Moves between elements:
at | ^ @ *
z233 | z20 z333 z294
z999 | z71 z434 z549
z52 | z159 z294 z278
z876 | z938 z727 z92
z324 | z291 z703 z434
z124 | z230 z88 z735
z193 | z648 z922 z71
z735 | z899 z654 z729
z434 | z823 z654 z230
z786 | z124 z230 z802
z737 | z171 z137 z981
z832 | z943 z846 z67
z221 | z846 z399 z159
z20 | z704 z188 z531
z773 | z193 z648 z171
z238 | z268 z850 z89
z989 | z579 z52 z468
z742 | z981 z268 z89
z646 | z289 z74 z607
z69 | z150 z477 z294
z706 | z624 z711 z773
z588 | z558 z238 z850
z987 | z89 z43 z582
z92 | z744 z334 z573
z89 | z43 z386 z52
z159 | z285 z468 z943
z445 | z748 z588 z238
z81 | z92 z262 z534
z477 | z221 z341 z680
z291 | z735 z228 z823
z680 | z989 z278 z171
z757 | z262 z744 z968
z940 | z876 z938 z81
z823 | z802 z624 z648
z386 | z582 z289 z680
z961 | z940 z737 z289
z607 | z37 z899 z940
z521 | z826 z233 z832
z981 | z445 z748 z558
z862 | z549 z646 z74
z727 | z81 z92 z334
z654 | z133 z729 z408
z43 | z89 z582 z285
z84 | z334 z171 z742
z301 | z440 z324 z399
z99 | z159 z704 z832
z318 | z408 z81 z938
z228 | z434 z823 z846
z296 | z521 z826 z20
z289 | z74 z961 z737
z938 | z727 z81 z744
z399 | z99 z159 z468
z468 | z832 z943 z579
z703 | z228 z434 z802
z268 | z850 z987 z238
z88 | z845 z607 z654
z704 | z468 z832 z846
z171 | z137 z742 z445
z440 | z845 z291 z228
z285 | z521 z989 z296
z802 | z968 z607 z773
z408 | z940 z876 z133
z899 | z654 z133 z980
z333 | z188 z294 z371
z845 | z802 z846 z133
z648 | z922 z334 z862
z341 | z399 z99 z704
z230 | z88 z845 z899
z922 | z999 z71 z558
z573 | z706 z289 z530
z943 | z846 z301 z704
z530 | z773 z193 z922
z850 | z987 z89 z386
z74 | z137 z84 z171
z968 | z607 z37 z408
z558 | z238 z268 z987
z37 | z999 z408 z786
z966 | z786 z124 z88
z744 | z646 z573 z961
z371 | z69 z150 z221
z624 | z727 z530 z92
z582 | z89 z285 z989
z278 | z278 z233 z588
z826 | z233 z20 z188
z579 | z67 z966 z67
z980 | z69 z262 z159
z137 | z742 z84 z748
z531 | z371 z69 z477
z150 | z477 z221 z399
z262 | z301 z440 z291
z549 | z89 z981 z961
z534 | z573 z706 z706
z748 | z588 z558 z268
z846 | z579 z67 z703
z133 | z607 z980 z262
z729 | z980 z757 z301
z711 | z74 z773 z648
z71 | z408 z549 z289
z294 | z531 z371 z150
z334 | z534 z133 z624
z188 | z445 z826 z680
z67 | z943 z786 z230

The rows follow the links: the fewer symbols apart two elements are, the more alike their rows tend to be.

Each row is also shifted at random along 5 hidden directions that mean nothing.

Some elements, each with a row of numbers:
z193: 10 -15 -25 -35 -1 -16 -35 -2 -20 -42 -6 -62 24 -17 23 -15 -68 -1 67 -75 -74 12 -11 -13 -52 21 6 -1 -30 -6 -23 -86 -17 40 -5 14 47 11 20 59 14
z71: 28 -54 -40 24 24 6 -47 10 1 -74 -55 -51 -19 -35 46 12 -9 42 -3 -118 -28 5 -15 38 -14 74 36 -28 -64 13 -8 -44 -14 33 32 32 -47 1 -21 18 34
z729: 14 -10 36 12 -30 -90 10 -42 -29 21 40 -5 33 27 55 -54 -19 -33 -24 32 61 27 0 41 25 -110 -73 62 54 75 -22 -47 3 4 -61 23 42 87 -8 -34 98
z233: -40 -13 5 -56 59 20 53 14 22 27 -22 106 75 -98 22 16 -69 -50 49 50 -43 -79 1 18 38 0 -56 11 -15 -28 -43 -39 17 -10 6 2 19 -32 -14 5 -31
z654: -1 -10 1 65 13 -5 37 -49 -17 -27 69 -8 45 36 45 -36 45 17 -6 29 42 -4 -13 -1 5 -94 -48 40 21 42 26 14 29 -1 -46 -21 50 2 -60 4 -3
z802: -11 -18 -13 100 31 14 -108 -53 -24 0 35 -23 6 59 22 46 52 -1 33 -69 5 -13 -55 20 32 -31 12 11 -40 39 -12 40 -17 54 -29 -35 4 -55 -31 0 38
z579: -4 -46 -58 -15 -15 18 30 -18 -21 38 -45 -17 -84 82 16 -13 -12 34 -5 38 -36 -17 6 -42 -19 27 8 15 -21 -70 29 69 -60 -24 -7 -17 -9 -9 26 -11 29
z846: -31 -27 -22 -31 -44 15 12 -1 -36 71 -59 7 -57 63 42 -9 -16 -4 23 33 -69 -5 14 22 -20 4 5 52 30 -41 8 5 -58 18 -14 11 31 -3 10 19 72
z92: -9 24 -42 -65 -2 43 23 -39 42 -24 -30 -31 -63 -44 -26 27 46 54 -15 11 12 -12 -55 10 20 62 0 -71 36 8 92 -22 34 7 -30 -25 29 -9 31 28 -83
z228: -23 38 26 64 -10 28 -33 -1 -9 2 9 32 18 22 2 61 69 -72 52 -1 -39 9 21 47 -4 -82 7 13 48 30 -36 -13 -2 60 -46 -2 40 -12 -26 38 7
z737: 46 8 12 -18 -24 10 71 26 -18 -40 16 -4 -30 -23 12 -74 28 58 4 -11 20 111 56 -24 -7 28 -47 19 19 -37 12 5 -5 -16 34 12 29 -66 -19 -31 -97
z727: -25 14 -3 -62 -66 4 11 -39 48 25 9 -57 -26 12 -36 -32 -22 39 -20 5 15 -2 -59 -2 10 -6 -16 -39 65 46 85 -21 21 -37 -7 -5 71 23 11 -2 -12
z67: -8 15 -39 -1 -17 72 71 -9 -17 84 32 -4 -15 36 24 -17 -13 -8 72 64 -69 -32 -27 -4 -12 -30 5 68 14 -99 38 51 -41 5 0 -32 27 -71 -36 0 20
z706: -2 85 2 1 -25 56 -43 -12 -13 2 55 -33 -10 19 -80 20 18 -7 50 2 -6 0 -40 -21 -7 -25 1 -41 -2 -1 20 9 12 32 -37 -46 9 -42 59 24 -80
z468: 1 25 9 33 -81 68 80 59 2 51 -8 -21 -70 92 -39 -69 -9 6 12 56 -86 -20 56 -39 -51 -61 -5 41 32 -30 38 81 -35 -47 30 -8 52 -44 -13 -19 14
z124: -2 -26 -58 8 55 23 47 -62 -34 -4 43 10 7 45 39 -21 31 40 15 50 18 -38 -25 -50 5 -18 -18 38 -25 -65 47 44 7 0 -46 -56 27 -69 -23 21 -61
z582: 26 21 -13 13 -6 6 16 36 12 -32 28 -7 14 -82 2 -3 -53 -33 -8 50 -26 -31 15 29 7 -40 -5 -2 49 -68 13 21 -2 -42 -61 -19 -86 43 31 -22 5
z987: 6 -3 8 33 -33 -49 -46 47 25 -57 41 -29 -3 -6 -43 -53 -33 3 -32 21 -29 -17 41 -12 -17 -60 59 -15 75 -38 36 50 8 -90 -16 -14 -32 29 7 -46 0
z52: 15 -17 -4 -16 14 -36 22 35 -1 -20 -37 32 10 -21 -18 4 -51 -28 -52 64 -2 -53 47 -37 -23 21 11 -26 -23 -32 -20 11 1 -34 -17 -3 -92 74 61 12 25
z961: 62 -13 -2 -6 -23 11 49 19 15 -35 0 -47 -26 -38 52 -56 -7 41 -29 -56 27 77 6 20 -1 50 -47 11 -11 14 7 -13 -10 -18 36 33 -14 3 -8 -28 -7
z20: -49 -30 17 -1 15 12 4 46 38 25 -30 80 8 -6 -20 5 -52 -23 3 8 -33 -56 16 -19 18 -21 -47 -18 -36 41 -50 27 0 -41 43 22 27 -35 2 -36 -24
z680: 8 18 26 -25 -14 -17 66 69 -17 -16 29 55 20 -18 -35 -90 -57 -25 -1 91 -31 -17 64 -60 -10 -61 -59 4 14 -52 -12 36 18 -71 1 -28 25 -22 24 -41 -78
z278: -46 -11 14 -12 10 -30 20 49 24 -26 11 65 28 4 -50 -53 -40 -5 -6 70 -37 -44 62 -69 -11 -47 -10 -24 24 -17 -3 24 39 -84 21 -21 53 -38 -15 -20 -64
z786: -7 -13 -43 -9 49 4 -26 -73 -24 81 40 -9 46 -25 69 24 -26 -3 49 13 3 -51 -97 48 56 -3 16 75 -21 -95 17 18 -39 27 -20 -32 -30 -53 -37 -22 58
z37: 7 -58 -50 45 37 30 83 -36 40 -70 2 -52 16 24 52 -17 10 55 -10 -44 -1 -4 -3 -38 -51 24 -17 15 -59 26 25 -1 21 -16 13 -2 43 -16 -80 57 -16
z711: 29 71 17 22 -18 18 -64 -16 -30 -13 44 -48 -14 44 -65 40 18 -21 39 -56 18 46 -4 -52 -38 14 -19 -34 -66 28 -34 10 -11 46 -14 -30 -13 -9 76 29 -65
z440: -21 -13 22 38 -16 -49 -60 -21 -26 -16 -24 36 -22 48 19 47 46 -39 -24 -3 18 33 35 31 9 -44 -11 -2 44 73 -31 -21 -7 39 -68 31 10 58 16 -11 54
z137: 36 41 49 -52 -15 -45 3 -8 -28 49 57 12 35 -33 22 -3 -13 -39 39 -1 56 121 10 4 18 43 -28 41 14 -45 -38 -7 -25 -5 33 7 -9 -5 6 -37 -12
z289: 76 40 -4 0 2 49 80 16 6 -47 13 -31 6 -68 43 -23 18 -1 23 -31 16 81 27 16 -21 41 -60 21 -37 -26 -8 -20 3 22 11 11 -42 2 -6 13 -64
z624: -30 6 -22 -64 -59 -3 -48 -7 -23 -27 -4 -50 -78 36 -52 -82 -9 79 4 12 -43 -9 -24 -19 17 -20 -9 -60 71 7 86 -39 -4 -1 -46 -26 88 -38 69 -15 -69
z150: 24 30 16 -46 47 19 95 48 -77 6 -47 39 50 -30 -17 -61 8 24 7 92 -8 -74 19 -19 -25 5 11 16 -8 -50 -15 -80 35 40 11 -18 14 -9 -10 69 -6
z703: -24 2 1 24 -21 -9 -15 -10 -21 -4 3 32 10 35 42 13 22 -49 60 1 -50 18 33 42 -17 -69 -15 36 70 15 -22 -52 -10 43 -57 13 74 7 -24 39 21
z408: 0 -47 -33 30 -5 3 50 -36 74 -35 -4 -64 2 21 31 -22 8 50 -37 -71 33 -5 -28 -13 -30 28 -19 -1 -24 87 42 1 41 -27 33 14 36 33 -56 18 18

Start, symbols taken left to right, then the element you end at.
Answer with the element's name.
36 68 44 -40 -19 1 27 13 -48 38 70 23 32 -51 14 -49 1 -14 61 21 21 87 16 15 29 -16 -39 47 41 -78 -16 -3 -16 4 20 -15 18 -72 -9 -51 -64
@ * * @ -> z294
-2 48 -2 59 -7 86 -82 34 -12 -52 16 -58 -26 7 -71 5 38 23 50 -63 -70 -24 -27 -17 -16 -18 45 -64 -29 4 21 5 0 46 -1 -29 13 -98 18 33 -72
* * * * -> z582
17 -37 -15 49 28 3 9 -52 40 -15 30 -38 43 -10 60 14 11 9 -12 -56 45 -9 -50 33 1 -4 -15 37 -38 58 1 -5 19 16 12 23 -2 23 -63 4 60
^ * * -> z81
22 -38 -38 21 32 31 56 -31 1 -97 -63 7 -53 -42 60 -2 98 66 -73 0 46 9 7 47 29 18 -43 -30 22 48 51 -26 33 32 -51 21 -5 12 -18 25 -41
* @ ^ * -> z549
-22 -20 -8 28 20 -12 -77 -31 -33 6 -13 23 28 -29 74 35 13 -29 47 -30 -37 -9 -15 99 47 -59 11 25 55 0 -20 -45 -19 73 -57 28 9 -15 -15 7 68
* @ ^ ^ -> z968
1 -20 -25 9 -16 0 14 20 35 -19 -26 11 -22 -37 9 30 -59 -50 -34 32 -27 -32 28 0 -7 -9 -36 -24 -14 -10 -22 40 -23 -45 -30 12 -81 72 66 -20 11
^ * -> z832
42 -22 27 31 -78 -80 -6 59 10 -56 53 -63 -23 34 -29 -114 -90 2 -68 33 1 25 67 -49 -40 -77 -34 2 46 9 13 48 -4 -106 -14 5 -9 76 49 -74 9
^ @ ^ -> z521
37 38 2 -49 -49 2 94 -50 68 -2 36 -70 24 -18 17 9 -13 -24 4 -29 70 84 -26 -11 -46 45 -71 -2 -9 75 13 -50 31 -12 0 16 20 92 8 38 -16
@ ^ -> z706
22 3 18 -85 3 -82 -10 -33 -17 25 37 40 32 -62 36 24 -16 -27 16 4 56 125 30 -3 19 74 14 21 12 -75 -46 -33 -32 -17 19 -5 -44 35 18 -22 -8
* ^ -> z43
-13 -8 -11 46 -45 51 26 31 -2 33 -65 2 -118 108 -28 1 52 9 -14 26 -49 -5 52 -24 -47 9 27 10 -1 0 17 94 -29 -12 30 6 9 -22 9 -8 19
* * * -> z703
-9 -21 -12 12 27 28 -31 0 -50 -11 -102 73 -51 -36 46 65 106 -5 -34 10 -4 -7 17 108 60 1 24 -11 55 -2 0 -34 -13 85 -55 32 -48 4 10 11 34
@ * * -> z230
14 -76 -53 -21 29 -61 21 -74 -21 -46 -21 -14 -12 6 76 -44 30 69 -56 16 67 0 -23 9 32 -4 -47 19 18 37 50 -35 12 11 -76 9 32 44 -1 1 8
^ ^ -> z37
3 0 68 30 48 -19 -59 42 -45 39 -31 39 34 11 -73 -14 -5 5 -51 12 44 -83 -11 -18 32 -13 20 -14 -77 51 -53 11 20 22 57 3 -46 0 19 -41 49
* @ -> z341
11 -37 -28 7 32 -11 23 -3 17 -44 -8 -38 58 -42 77 20 -43 -10 43 -84 -47 15 -11 33 -41 39 10 16 -31 -1 -34 -83 0 37 12 39 8 30 -44 69 48
* ^ @ * -> z680
-40 -65 -41 -21 44 20 11 17 50 -22 -88 89 -40 -63 24 57 -32 -13 -23 -1 -29 -51 24 25 37 49 -43 -43 -45 13 -22 27 -11 -28 -2 32 -37 -14 45 -25 -42
@ @ -> z20
15 13 40 -19 20 -13 36 28 -43 45 -49 17 27 51 -43 11 -5 -25 -32 35 18 -38 30 -33 -50 36 27 7 -66 15 -58 -31 8 30 39 12 -35 71 13 46 85
* @ ^ -> z832
